In the rows, zero is written as 128.
Each row of numbers stands for one node and depends on some of the facts below. Use the named rows to name the rest.

Facts:
sustak ξ:zema
reru ξ:klikle γ:neka
sezor ξ:floflu
troma ξ:farek γ:broplam
bimel ξ:farek γ:broplam
drases ξ:flabak γ:navi
tepla ξ:nastem
drusa ξ:skofugus
grenaplur ξ:fuste
vifafil ξ:voli
fufos ξ:drogrisok γ:skeban
skeban ξ:neka
vadal ξ:fuste γ:navi
fusin ξ:voli
statral ξ:floflu
plodrek ξ:drogrisok
kestedor ξ:voli γ:drusa
popan ξ:neka γ:deplom
bruzam ξ:fuste γ:voli
nisto ξ:deplom γ:navi
kluzor ξ:voli γ:grenaplur
bifu ξ:floklak γ:drodel
vubam ξ:kograk γ:sezor
tapor ξ:farek γ:fofun
kobrisku ξ:skofugus
neflu ξ:deplom
fliplur ξ:neka
fofun ξ:deplom
rovan ξ:drogrisok
stubos ξ:voli γ:dremon
rulir ξ:zugril γ:fusin
sures ξ:kograk γ:skofugus
skubun ξ:drodel
kenuro ξ:klikle
fliflur ξ:deplom γ:sapleplak
kuzan ξ:zugril
flosem ξ:fuste γ:drogrisok
kikupim ξ:neka γ:rovan
brizasal ξ:flabak
broplam ξ:zema
setal ξ:zugril γ:grenaplur
navi ξ:floklak
naklin ξ:fuste γ:vuter
plibrar ξ:nastem γ:drogrisok
stoti ξ:fuste γ:deplom
kiplan ξ:fuste γ:navi
feram ξ:farek γ:drogrisok
kidru ξ:rupam
drudil ξ:fuste γ:drodel
fliski ξ:klikle γ:drogrisok
dremon ξ:klikle
platru ξ:floflu γ:drodel
vuter ξ:flabak
kleplonos ξ:drodel γ:floklak
nifal ξ:fuste
vapla ξ:kograk
sapleplak ξ:rupam
rete ξ:farek γ:floflu
feston ξ:farek
pebrol ξ:zema γ:floklak
klakanam ξ:floklak

Some rows with their names:
nifal: [148  62  91 116  91 128 195 185  94 102 162 112 142  89 135 150 152 120
  93 116 126 144 156 150 149 134 157 122 160  91 140 160 183 140 138 138
 148]
drudil: [149  55  84 113  91 142 191 167  87  72 172 100 156  95 131 146 162 122
  85 108 123 132 163 155 140 164 152 121 176  75 116 171 162 118 142 140
 157]
flabak: [133  97  95 128 122 123 157 162 113 134 154 130  88  80 147 121 148 139
 115 133 159 165 132 160 144 189 114 146 159 137 113 148 159 131 125 164
 168]
sezor: [136  94 102 123  95 146 171 194 132 108 151 125 110  98 156 149 134 121
 106 140 144 162 148 146 139 144 127 108 165 102  98 148 177 137 124 138
 165]
vadal: [169  73 105 100  79 137 188 190 100 112 141 103 124  81 128 157 147 106
  83  98 124 132 179 145 137 144 165 135 146  94 159 163 176 108 138 153
 145]
kidru: [139  95 106 124  98 146 172 182 128 110 148 120 113  92 146 152 142 119
  99 134 139 157 151 149 134 143 125 109 157  99  96 146 174 138 125 143
 165]
deplom: [132 106 101 144 133  96 151 173 111 111 207 168  71  25 109 139 172 131
  62 115 131 165  83 128 139 148  67 153 133 104 120 159 206 114  93 158
 204]
flosem: [152  47 101 121 108 146 198 159 104 113 165 104 156  98 106 156 148 114
 112 111 153 148 163 143 148 123 154 131 166  76 147 147 186 140 132 162
 147]
fufos: [144  92 107 120 109 150 175 182 128 109 142 121 112 101 151 159 144 122
 102 130 142 160 156 154 132 148 126 105 154 102  98 141 168 139 124 140
 166]
klakanam: [141  93 106 122 102 149 173 187 131 109 147 122 111 100 153 154 139 121
 104 134 143 160 153 150 134 148 126 107 160 100  97 145 172 136 124 141
 165]
dremon: [121 108 100 121  66 125 158 185 128 115 146 115 118  93 110 160 118 145
  76 160 135 145 159 185 140 116 120 103 165  95  88 157 176 143 137 162
 173]
setal: [154  97 123 124 105 147 173 174 135 129 150 115 117 105 163 172 147 118
 110 130 128 149 137 155 123 146 143 102 164 107 107 156 142 160 126 139
 190]
fliflur: [151 110 119 133 113 137 174 177 122  83 166 125 106  72 126 173 162 110
  76 127 126 151 115 135 117 132  97 111 132  78 115 143 185 139 109 143
 184]
vapla: [142  93 105 122 102 149 173 187 131 108 147 122 111 100 152 155 139 119
 105 135 144 161 153 149 135 147 126 108 159 100  98 145 172 136 124 141
 165]
drodel: [121  94  80 133  97 127 144 155 107 103 180 117 103  71 142  99 148 139
 106 138 154 151 123 153 146 208 110 152 187 118  87 168 156 108 131 165
 176]
drusa: [135  95 103 126  92 143 170 191 130 110 152 122 112  91 149 147 137 119
 100 140 139 159 146 146 139 140 127 110 162 100  97 148 180 139 126 140
 164]
neka: [113 107  86 140  89 124 183 145  89 213 139 126 129  54 147  95 154 116
  97 157 115 147 122 115 133 197  93 149 144  97  67 163 195 140 137 163
 157]
reru: [128 108 106 117  79 128 163 172 124 117 137 112 120  96 105 170 129 146
  72 151 133 144 168 193 131 121 117 100 154  96  87 151 165 144 138 165
 174]
sures: [144  92 107 121 108 150 176 182 128 109 142 121 112 101 152 160 144 121
 102 130 141 160 157 154 131 149 125 105 155 102  97 142 167 139 125 141
 165]

Which node is each row?
No name comes twice in this set of rows, the named rows included.
[129  73 113 129 101 177 168 132 137 113 171  93 100  59 107 164 167 103
 137 144 161 147 180 131 126 117 154  97 162 101  90 122 188 144 117 164
 159] => feram
[130  92 114 126  91 146 163 151 135 127 144 105 132 104  78 171 119 140
  93 151 163 149 171 183 135 108 115 113 166  79  94 142 172 143 131 189
 173] => fliski
[114 103  81 115 108 113 141 169 101 116 143 128  90  85 154 114 145 135
 105 163 172 192 128 142 146 196 123 147 149 129 122 143 169 150 116 169
 153] => floklak
[145  80 116 130 116 165 176 157 137 121 151 112 127 102 118 158 139 114
 118 129 166 162 159 143 134 133 122 118 163  83 105 134 177 139 119 168
 165] => plibrar
[148 109 118 135 106 137 172 183 124  82 170 126 105  70 128 168 156 110
  78 131 128 150 112 130 120 130  97 113 139  77 115 147 189 136 108 145
 183] => neflu
[126  99  92 133 109 115 154 163 111 137 161 128  91  67 141 112 146 138
 109 138 154 163 124 155 148 180 114 148 160 135 111 151 169 135 126 164
 167] => skofugus
[126  83  96 140 119 138 151 155 129 143 171 126  98  85 126 111 126 134
 142 144 191 172 126 141 157 170 113 161 182 120 120 144 180 128 116 184
 165] => drogrisok
[169 120 131 121  95 146 164 187 129  94 149 116  87  63 121 174 152  95
  69 114 128 140 135 126 108 140 104 126 123  80 135 150 181 104 109 158
 180] => nisto
[125 108 112 160  87 107 134 150 147 118 135 113 135  46 142  53 156 100
  70  88 157 189 127 158 169 145 120 161 153 156  90 143 143 149 142 153
 164] => voli
[127 100  98 130  79 148 189 179 114 161 137 120 138  82 152 135 142 105
  93 152 114 148 144 118 128 151 112 111 152  74  68 155 199 143 132 139
 157] => skeban
[129  82  96 123 106 145 195 173 115 179 137 149 135  78 142 151 161 113
  71 122 105 161 173 128 129 146 105 104 140  78  50 155 201 128 126 134
 169] => popan

The same nodes again, as new rows of numbers:
Named rows:
nisto: [ 89 159 121 131 100 157 143 197 124  88 141 116 152 152 172 103 181 102
 143 126  93 150 155  74 133 167 123 105 120  97 171  95 112  82 109  42
 139 103 155 122 129]
troma: [ 86 147 161 144 115  95 158 126 145 155 119 120 154 106 160 129 165 139
 115 122 119 119  59 126  90 167  94 150 138 115  90 166  98  91 215 167
 185 101 135 151 133]
drodel: [214 151  92  71 169  93 115  99 127 138 128 132 161  95  84 197 110 133
 108  97 178 123 116  98 153 131 144  84 154 155 225 110 131 132 100 156
 147 145 143 126 146]
feston: [ 95 132 143 135 116 122 126 131 115 153 143 134 155 144 119 131 154 141
 129 100 115 114 122 119 115 162 153 137 132 129  98 152 104 103 153 170
 163 145 111 140 144]
zugril: [188 125  85 112 149 130 133 120 119 151 105 152 142 123  98 168 110 105
 128 130 129 145 121 124 124 133 116 131 151 148 150 117 134 144 141 124
 123 100 119 118 100]
fliplur: [104 123 150  98 118 159 101 135 163 131 131  96 128 143 157 158 125 118
 111 157 131 147 123 162 115 131 133 122 137  98 110 137 130 161 104 131
 137 154 140 153 150]
fofun: [118 174 139 133 137 143 114 151 143  87 157 127 156 138 149 106 144 118
 126 105 144 128 170 117 154 151  92 117 133 135 136 149 107 135 125 105
 106 116 121 119 180]
setal: [ 69  90 104 115  95 167  97 130 146 158 145 117 106 150 123 102 113 182
 152 109 136 152 133 151 135  99 122 130 131 199 117 127 128 125 153  94
 131 124 131 107 108]
fuste: [164 136  95 120 158 119 123  79 145 125 110 169 122 125  89 152  78  88
 130 100 136 132 101  73 103 115 145 169 111 123 152  92 159 149 142 108
 104  95 117 170 119]
plodrek: [123 119 131 138 119 137 129 132 116 118 135 123 127 118 139 127 130 145
 139 143 126 124 135 145 135 119 124 123 128 136 125 139 129 124 136 134
 126 135 133 113 135]
popan: [ 98 113 162 102 111 155 123 136 131 163 133 125 153 176 151 164  91  96
 109 207 123 132 146 144 169 115 140 121 145  79  38 108 112 147  87 138
 107 132 177 171 154]
floklak: [207 129  86 108 170 148 121 136  93  91 117 152 105 110  70 186 120  76
 122 134 118 139 151 114  84 152 121 142 146 140 155 148 157 164 123 158
 116 136  45  85 116]
bifu: [116 127 141  81 126 107 134 136 113 115 132  97 124 110 136 159 114 191
 128 144 178  92 102  96 150  99 141  83 138 147 168 104 120  85 105 158
 152 149 174 101 141]
navi: [147 118 106 173  96 148 129 139 102 100 153 119 157  97 148 128 187 106
 156 123  70 163 164 148 139 155 173 101 104  97 204 129 144 111 115  86
 150 166 152 141 139]
neflu: [107 171 141 124 134 144 123 161 141  92 147 125 148 147 152 104 139 126
 127 113 145 125 160 105 147 147  90 118 135 134 128 138 104 126 123 101
 110 105 127 112 165]
naklin: [ 88 124 142 139 124 128 127 101 139  98 131 138 100 126 132 113  95 131
 141 124 134 111 108  90 112  98 144 163  93 112 113 108 149 122 142 116
 109 121 135 158 142]
rovan: [135 122 129 148 123 137 122 122 118 114 144 126 134 108 134 128 134 138
 138 132 125 129 146 157 141 123 127 121 126 136 132 153 132 135 137 138
 123 147 128 120 149]
stoti: [ 96 120 153 150 120 122 143  93 107 125 137 167 134 152 124 118  67 107
 140 165 126  97 140  80 168  88 158 156  99  94  55  86 135 115 120 125
  79 109 171 181 153]
vubam: [109 115 132 131 116 137 134 138 115 122 130 122 118 124 141 127 124 146
 137 151 128 123 127 138 131 116 118 126 131 137 111 131 127 117 141 131
 127 125 137 110 125]

Which node is each row?
No name comes twice in this set of rows, the named rows included.
[ 94 139 152  88 134  96 124  99 136  90 133 114 105 112 128 143  85 176
 129 114 184  80  84  50 130  83 168 117 101 123 170  81 144  90 108 145
 135 145 171 148 160] => drudil
[146 144 146 168 129 107 145 106 148 109 130 114 145  59 172 127 154 131
 126 140 129 138  95 177 125 136  77 131 127 118 146 177 129 137 194 140
 143 119 149 138 157] => broplam
[100 130 141 147 128 126 122  95 140  94 135 138 109 120 132 112 101 130
 141 116 132 112 117  99 117 103 151 158  90 111 127 118 151 129 138 119
 107 131 132 162 152] => nifal
[ 93 166 143 115 131 145 128 168 139  97 142 123 141 155 155 104 133 127
 126 123 145 122 150  97 143 143  83 121 138 137 115 131 102 118 128  97
 108  96 128 108 155] => fliflur
[110 114 137 115 133 155 133 170  86  68 127 116  73 125 120 143 127 126
 134 168 118 111 141 110  81 127 121 139 130 128 100 145 145 122 123 159
 122 145  70  68 119] => pebrol
[180 132 102  76 151 152  95 114 172 160 112 126 149 142 113 202 109  71
  96 137 133 173 119 152 110 150 127 129 157 109 142 126 138 194 107 125
 132 131 118 165 131] => neka
[199 127  82 121 152 129 126 110 122 147 115 154 149 115  92 169 114  98
 126 122 127 149 131 135 129 139 117 130 149 150 158 129 137 154 143 129
 121 111 114 123 114] => floflu
[196 182 104 120 166 134 132 130 117 145 139 189 210 166  98 151 100  51
 112 126 140 137 194  88 203 159  95 119 160 128 111 111  97 153 105 104
  73  71 138 148 167] => deplom

The same nodes again, as new rows of numbers:
Known rows:
drases: [131 144 132 146 156 186  93 136 105  47 173  91  98]
drusa: [109 138 114 144 144 153 140 129 112  89 173 117 105]
kobrisku: [112 138 119 144 136 157 136 126 115  85 175 115 102]
bruzam: [127 152 129 151 147 167 111 107 122  68 172 104  58]
stubos: [124 131 108 143 147 146 151 122  78  96 180 114 101]
fliflur: [121 104 122 149 110 143 106 118 121  80 173 115  87]
rupam: [135 133 113 153 145 165 127  95  90  60 162 139 157]
sapleplak: [109 137 114 144 143 153 140 129 111  89 173 117 104]
vapla: [112 137 122 142 132 162 138 127 117  88 174 114 101]
drudil: [123 147 126 150 144 162 117 107 116  74 170 108  60]
fufos: [115 134 126 141 123 167 134 124 119  85 174 113 100]
fliplur: [110 151 116 149 142 149 158 128 105  81 165 146 150]
fusin: [118 133  99 143 164 137 159 127  73 103 178 118 105]
dremon: [ 99 158 108 160 161 144 117 131 128  85 183 123 118]
floklak: [128 133 110 149 149 167 136 100  89  69 159 140 159]
plibrar: [123 180 116 147 177 157 137 140 171  87 187  99  79]
zema: [134 133 117 148 139 174 129  97  94  63 161 137 154]
bifu: [110 130 122 140 120 163 139 124 114  91 173 117 102]
sezor: [108 137 116 141 140 158 141 131 115  90 172 116 103]

Which node is each row?
No name comes twice in this set of rows, the named rows included.
[106 156 118 160 145 152 108 126 134  78 185 119 115] => reru
[125 146 123 148 174 178  96 145  99  57 172  94  98] => navi
[134 197 121 155 198 163 117 125 175  72 184  88  37] => flosem

